Below are the code and all the weights of a small trained network. Each question names an input and a class and asks about switching units off, where a switched-off unit gives its printed mean instead of its output.

import numpy as np


def w(rows, s, z=0):
    codes = np.array(rows[::2]) - 128.0
    scale = np.full(codes.shape[1], s)
    scale[-1] = z or s
    return codes * scale


def f(y):
    return y / 2 * (1 + np.tanh(0.7978845608 * (y + 0.044715 * y**3)))


def log_softmax(a):
    a = a - a.max(-1, keepdims=True)
    return a - np.log(np.exp(a).sum(-1, keepdims=True))


def net(x, mask):
    res = np.array(x, float).reshape(1, 3) / 4 @ E
    y = f(res @ A[0][:, :-1].T + A[0][:, -1])
    res = res + np.where(mask, y, B[0][:, -1]) @ B[0][:, :-1]
    return log_softmax(res[-1] @ U[:, :-1].T + U[:, -1])


A, B = {}, {}
E = w([
[40,215,86,156,151],'x0',
[109,175,255,110,107],'x1',
[122,150,132,28,250],'x2',
],0.0077)
A[0] = w([
[148,92,63,113,163,98],'neuron 1',
[140,146,155,82,225,93],'neuron 2',
[154,150,124,211,91,122],'neuron 3',
[128,146,119,75,148,77],'neuron 4',
[61,199,111,137,113,83],'neuron 5',
[145,131,129,145,137,255],'neuron 6',
[98,162,215,88,90,93],'neuron 7',
[180,84,146,107,115,87],'neuron 8',
[121,124,133,156,62,104],'neuron 9',
[161,106,62,148,153,102],'neuron 10',
[144,136,128,124,128,80],'neuron 11',
[116,104,136,153,95,80],'neuron 12',
[115,99,136,111,130,82],'neuron 13',
[65,214,112,174,146,94],'neuron 14',
[140,93,39,140,111,79],'neuron 15',
[132,130,152,196,54,116],'neuron 16',
[121,125,124,132,81,82],'neuron 17',
[133,188,251,146,121,91],'neuron 18',
[149,80,145,94,105,89],'neuron 19',
[190,78,196,98,117,93],'neuron 20',
[149,98,129,108,119,72],'neuron 21',
[149,54,134,112,127,99],'neuron 22',
[129,122,61,133,143,81],'neuron 23',
[181,75,124,114,128,91],'neuron 24',
[148,138,136,49,190,114],'neuron 25',
[175,156,111,139,117,90],'neuron 26',
[111,98,129,97,97,233],'neuron 27',
[162,151,145,155,144,167],'neuron 28',
[134,151,116,116,96,73],'neuron 29',
[131,124,132,163,68,88],'neuron 30',
[176,83,171,130,133,81],'neuron 31',
],0.015,0.0078)
B[0] = w([
[125,60,121,157,158,205],'neuron 1',
[79,119,218,82,126,255],'neuron 2',
[98,128,189,102,141,227],'neuron 3',
[101,119,161,103,174,159],'neuron 4',
[127,200,102,130,194,221],'neuron 5',
[197,160,121,93,1,249],'neuron 6',
[146,36,71,184,161,225],'neuron 7',
[120,181,122,132,169,179],'neuron 8',
[97,119,173,101,142,195],'neuron 9',
[112,75,75,168,144,205],'neuron 10',
[103,129,134,129,164,110],'neuron 11',
[127,116,152,90,168,147],'neuron 12',
[132,130,145,135,173,116],'neuron 13',
[150,228,93,104,175,255],'neuron 14',
[140,40,89,144,178,223],'neuron 15',
[102,116,202,79,117,246],'neuron 16',
[120,122,162,117,170,141],'neuron 17',
[146,24,43,187,154,253],'neuron 18',
[113,170,130,150,167,162],'neuron 19',
[130,196,81,113,180,217],'neuron 20',
[117,141,120,137,176,132],'neuron 21',
[142,168,110,135,166,181],'neuron 22',
[146,107,97,156,204,177],'neuron 23',
[133,166,100,129,180,186],'neuron 24',
[130,110,212,71,114,253],'neuron 25',
[131,113,119,108,148,121],'neuron 26',
[134,152,111,99,28,223],'neuron 27',
[144,126,118,115,99,157],'neuron 28',
[129,123,143,120,180,113],'neuron 29',
[136,112,183,85,165,187],'neuron 30',
[110,178,124,148,180,172],'neuron 31',
],0.034,0.0069)
U = w([
[124,113,203,70,110,73],'0',
[162,70,89,142,123,242],'1',
[153,226,99,113,138,156],'2',
[173,154,125,118,1,209],'3',
[93,160,152,204,96,4],'4',
],0.014,0.0026)

Each question gives the input, the list of numbers given to net, and the class t.
The units are the neurons (one row each of A and B). Each row of codes is followed by its name. A weight is (code - 128) times the scale printed after its matrix; where a second scale follows, it is the last column's (A, B and U).
mask holds one flag per neuron, in row order. A switched-off neuron (its flag False) gives its mean, the last column of its row in B, instead of its output. The means were averaged over made-up inputs and are rounded, as every weight is.
A unit's drop is (log p(t) with every unit on - log p(t) with that unit switched off) / (log p(t) with every unit on - log p(t) with every unit switched off).
The circuit of an input: a set's keep is (log p(t) with only the set's units on - log p(t) with every unit switched off) / (log p(t) with every unit on - log p(t) with every unit switched off). Starting from the 12 units with the biggest drops (on a tie, the unit counted first), units are removed one at a time, each time the one whose removal leaves the highest keep (on an exact tie, the one counted first), for as long as the keep stays at least 0.8.
circuit, biggest first: the units of the circuit, biggest drop first
unit that matters most: the unit with the biggest drop
top k neurons: the k neurons with the biggest drops, biggest first
drop of u: that unit's drop, to one decimal
input [-7,-4,6], class 2: unit that matters most : neuron 20
input [-3,-2,-2], class 3: top 2 neurons : (neuron 14; neuron 5)
input [-3,-3,2], class 3: top 4 neurons : (neuron 18; neuron 7; neuron 14; neuron 5)
input [5,5,1], class 1: top 3 neurons : (neuron 18; neuron 7; neuron 20)
input [-3,-2,-3], class 3: top 2 neurons : (neuron 2; neuron 25)
input [-4,-5,-5], class 0: top 4 neurons : (neuron 18; neuron 16; neuron 7; neuron 3)
input [-4,-1,3], class 2: top 2 neurons : (neuron 16; neuron 20)
input [-7,6,-2], class 2: top 4 neurons : (neuron 20; neuron 31; neuron 8; neuron 15)
input [-7,-6,-4], class 2: top 3 neurons : (neuron 18; neuron 8; neuron 24)
input [5,-6,7], class 0: top 2 neurons : (neuron 2; neuron 25)
input [-6,4,2], class 2: drop of neuron 20 : 0.1
input [4,7,4], class 1: drop of neuron 18 : 0.3
input [-3,7,5], class 1: drop of neuron 18 : 1.6
input [-8,6,6], class 2: circuit, biggest first : (neuron 20)
